Here is a tiny trained network, its code and every weight. The questions are about switching its units off for an input and a target symbol, where a switched-off unit gives its printed mean instead of its output.

import numpy as np


def w(rows, s, z=0):
    codes = np.array(rows[::2]) - 128.0
    scale = np.full(codes.shape[1], s)
    scale[-1] = z or s
    return codes * scale


def f(y):
    return y / 2 * (1 + np.tanh(0.7978845608 * (y + 0.044715 * y**3)))


def softmax(a):
    e = np.exp(a - a.max(-1, keepdims=True))
    return e / e.sum(-1, keepdims=True)


def log_softmax(a):
    a = a - a.max(-1, keepdims=True)
    return a - np.log(np.exp(a).sum(-1, keepdims=True))


def net(x, mask):
    ids = ['Θαβγδεζλμσψω'.index(c) for c in x.split()]
    T = len(ids)
    res = E[ids] + P[:T]
    u = 0
    for l in range(2):
        q, k, v = (res @ M[l].T for M in (Q, K, V))
        z = softmax(np.where(np.tri(T) > 0, q @ k.T / 3**0.5, -1e9)) @ v
        res = res + np.where(mask[u], z, O[l][:, -1]) @ O[l][:, :-1]
        u += 1
        y = f(res @ A[l][:, :-1].T + A[l][:, -1])
        res = res + np.where(mask[u : u + 12], y, B[l][:, -1]) @ B[l][:, :-1]
        u += 12
    return log_softmax(res[-1] @ U[:, :-1].T + U[:, -1])


Q, K, V, O, A, B = {}, {}, {}, {}, {}, {}
E = w([
[49,159,131],'Θ',
[54,157,122],'α',
[52,159,135],'β',
[57,156,116],'γ',
[40,156,103],'δ',
[76,154,122],'ε',
[72,154,119],'ζ',
[109,149,143],'λ',
[120,152,84],'μ',
[154,6,175],'σ',
[189,146,149],'ψ',
[199,162,101],'ω',
],0.024)
P = w([
[98,241,183],'0',
[101,227,165],'1',
[109,214,147],'2',
[107,196,131],'3',
[110,181,117],'4',
[113,166,104],'5',
[115,151,88],'6',
[117,137,77],'7',
[121,123,63],'8',
[122,110,50],'9',
[125,97,39],'10',
[129,83,26],'11',
[128,72,16],'12',
[135,59,8],'13',
],0.016)
Q[0] = w([
[138,247,33],'L0H1',
[223,143,207],'L0H1',
[74,116,168],'L0H1',
],0.015)
K[0] = w([
[223,30,78],'L0H1',
[126,254,132],'L0H1',
[75,93,165],'L0H1',
],0.021)
V[0] = w([
[150,129,127],'L0H1',
[237,140,245],'L0H1',
[17,116,255],'L0H1',
],0.0083)
O[0] = w([
[150,143,118,122],'L0H1',
[211,153,15,2],'L0H1',
[83,2,119,53],'L0H1',
],0.0088,0.0054)
A[0] = w([
[141,126,248,19],'L0N1',
[230,108,135,118],'L0N2',
[113,3,176,249],'L0N3',
[184,151,139,59],'L0N4',
[112,160,121,2],'L0N5',
[134,58,45,176],'L0N6',
[166,65,104,122],'L0N7',
[199,89,151,111],'L0N8',
[106,180,123,20],'L0N9',
[78,144,87,12],'L0N10',
[168,67,197,250],'L0N11',
[253,95,156,144],'L0N12',
],0.015,0.0063)
B[0] = w([
[107,148,194,157],'L0N1',
[84,96,159,165],'L0N2',
[115,122,82,255],'L0N3',
[123,134,196,162],'L0N4',
[158,103,142,156],'L0N5',
[78,159,182,231],'L0N6',
[214,153,111,159],'L0N7',
[116,125,193,138],'L0N8',
[194,113,152,232],'L0N9',
[177,142,152,233],'L0N10',
[246,88,136,155],'L0N11',
[81,105,204,168],'L0N12',
],0.012,0.0077)
Q[1] = w([
[183,96,170],'L1H1',
[255,6,143],'L1H1',
[199,173,173],'L1H1',
],0.0079)
K[1] = w([
[61,126,142],'L1H1',
[95,244,157],'L1H1',
[220,108,177],'L1H1',
],0.011)
V[1] = w([
[174,113,150],'L1H1',
[87,253,28],'L1H1',
[116,159,171],'L1H1',
],0.0059)
O[1] = w([
[212,67,178,160],'L1H1',
[5,253,107,8],'L1H1',
[117,152,147,151],'L1H1',
],0.0046,0.011)
A[1] = w([
[71,131,98,132],'L1N1',
[108,127,7,215],'L1N2',
[145,182,118,153],'L1N3',
[170,126,81,123],'L1N4',
[149,115,140,8],'L1N5',
[120,169,141,43],'L1N6',
[83,84,123,103],'L1N7',
[187,97,136,96],'L1N8',
[105,67,94,103],'L1N9',
[110,126,177,51],'L1N10',
[133,140,33,68],'L1N11',
[124,133,116,113],'L1N12',
],0.019,0.012)
B[1] = w([
[166,153,92,193],'L1N1',
[84,10,118,162],'L1N2',
[96,129,161,205],'L1N3',
[124,65,194,171],'L1N4',
[96,143,112,147],'L1N5',
[177,84,80,156],'L1N6',
[213,151,105,160],'L1N7',
[96,174,72,247],'L1N8',
[129,187,188,162],'L1N9',
[130,124,77,171],'L1N10',
[188,231,179,130],'L1N11',
[123,135,138,124],'L1N12',
],0.012,0.015)
U = w([
[163,135,126,101],'Θ',
[144,161,106,52],'α',
[227,86,109,254],'β',
[146,161,113,52],'γ',
[183,210,71,59],'δ',
[135,144,89,156],'ε',
[130,161,81,80],'ζ',
[68,71,95,215],'λ',
[6,232,147,158],'μ',
[188,100,129,202],'σ',
[113,52,234,157],'ψ',
[254,186,190,83],'ω',
],0.0087,0.0049)

Each question gives the input, a string of symbols that net reads in full, and the target symbol t.
The units are the heads (3 rows each of Q, K, V and O) and the neurons (one row each of A and B). Each row of codes is followed by its name. A weight is (code - 128) times the scale printed after its matrix; where a second scale follows, it is the last column's (O, A, B and U).
mask holds one flag per unit, layer by layer, with each layer's heads first. A switched-off unit (its flag False) gives its mean, the last column of its rows in O or B, instead of its output. The means were averaged over made-up inputs and are rounded, as every weight is.
A unit's drop is (log p(t) with every unit on - log p(t) with that unit switched off) / (log p(t) with every unit on - log p(t) with every unit switched off).
The circuit of an input: a set's keep is (log p(t) with only the set's units on - log p(t) with every unit switched off) / (log p(t) with every unit on - log p(t) with every unit switched off). Starting from the 12 units with the biggest drops (on a tie, the unit counted first), units are removed one at a time, each time the one whose removal leaves the highest keep (on an exact tie, the one counted first), for as long as the keep stays at least 0.8.
units of the circuit, in order: the units of the circuit, biggest drop first
unit that matters most: the unit with the biggest drop
k most important neurons: the k neurons with the biggest drops, biggest first
k most important neurons of layer l: the k neurons of layer l with the biggest drops, biggest first
input μ β ψ, target ψ: units of the circuit, in order	(L0H1, L0N2, L0N12)
input Θ δ δ, target δ: 2 most important neurons of layer 0	(L0N3, L0N1)
input μ Θ ζ ε λ μ δ λ, target μ: unit that matters most	L1H1
input λ δ λ Θ γ, target λ: units of the circuit, in order	(L0H1, L0N3)
input β δ ε ψ γ ζ β β ψ β, target ψ: 2 most important neurons of layer 0	(L0N6, L0N11)
input μ μ α μ δ μ δ ψ λ μ ε μ λ, target μ: units of the circuit, in order	(L0H1, L1H1)
input δ μ γ μ γ λ ζ α, target λ: 4 most important neurons	(L1N2, L0N3, L0N6, L0N12)
input δ ε σ δ γ μ, target β: units of the circuit, in order	(L1H1, L0N11)
input δ ω μ, target ω: 2 most important neurons	(L1N4, L1N2)
input μ Θ β ω μ ω λ β λ σ μ ω Θ ω, target δ: 3 most important neurons	(L1N8, L0N11, L0N7)
input ω δ λ β μ, target μ: 2 most important neurons of layer 0	(L0N11, L0N10)
input ω ε α ψ, target ψ: units of the circuit, in order	(L0N2, L0N12, L0H1)
input ω β δ ψ δ λ, target ψ: 2 most important neurons	(L1N2, L0N6)
input β Θ δ δ δ δ δ β, target δ: 4 most important neurons	(L1N7, L0N1, L0N3, L1N1)
input ψ ω β λ μ μ Θ α ω λ, target ω: units of the circuit, in order	(L0H1, L0N9)
input ζ μ μ β μ ω ζ μ λ δ β β ψ δ, target ψ: most important neuron	(L1N2)
input ε ω β λ α δ, target λ: units of the circuit, in order	(L0H1, L0N3, L0N6)
input ε ω μ α α δ ε ψ Θ, target ψ: 3 most important neurons	(L1N2, L1N4, L0N6)
input α β δ λ β β, target λ: 3 most important neurons	(L1N2, L0N3, L0N6)
input δ μ λ μ μ β μ ω μ μ μ Θ, target μ: units of the circuit, in order	(L0H1)
input ω δ λ ω μ ζ, target ω: units of the circuit, in order	(L0H1, L1N8)
input ω μ ω λ ψ ω ω ε ω λ μ α, target μ: 2 most important neurons of layer 0	(L0N11, L0N7)
input ζ δ λ μ δ δ λ α, target λ: 3 most important neurons	(L1N2, L0N6, L0N12)
input ω μ μ, target ω: 3 most important neurons	(L0N9, L0N4, L1N4)
input α β μ λ γ α ψ γ Θ, target ψ: 2 most important neurons of layer 1	(L1N2, L1N8)
input β ψ α, target ψ: 3 most important neurons of layer 1	(L1N2, L1N4, L1N3)
input μ δ λ δ δ ω λ ω γ μ μ δ μ γ, target μ: units of the circuit, in order	(L0H1)
input μ δ α ε δ Θ α δ Θ, target δ: 4 most important neurons	(L1N7, L0N1, L1N1, L0N3)
input μ δ δ μ ψ δ μ μ μ β Θ, target μ: 2 most important neurons	(L1N7, L0N11)
input ω α ω σ μ λ ω ε ω, target δ: 2 most important neurons of layer 1	(L1N8, L1N10)
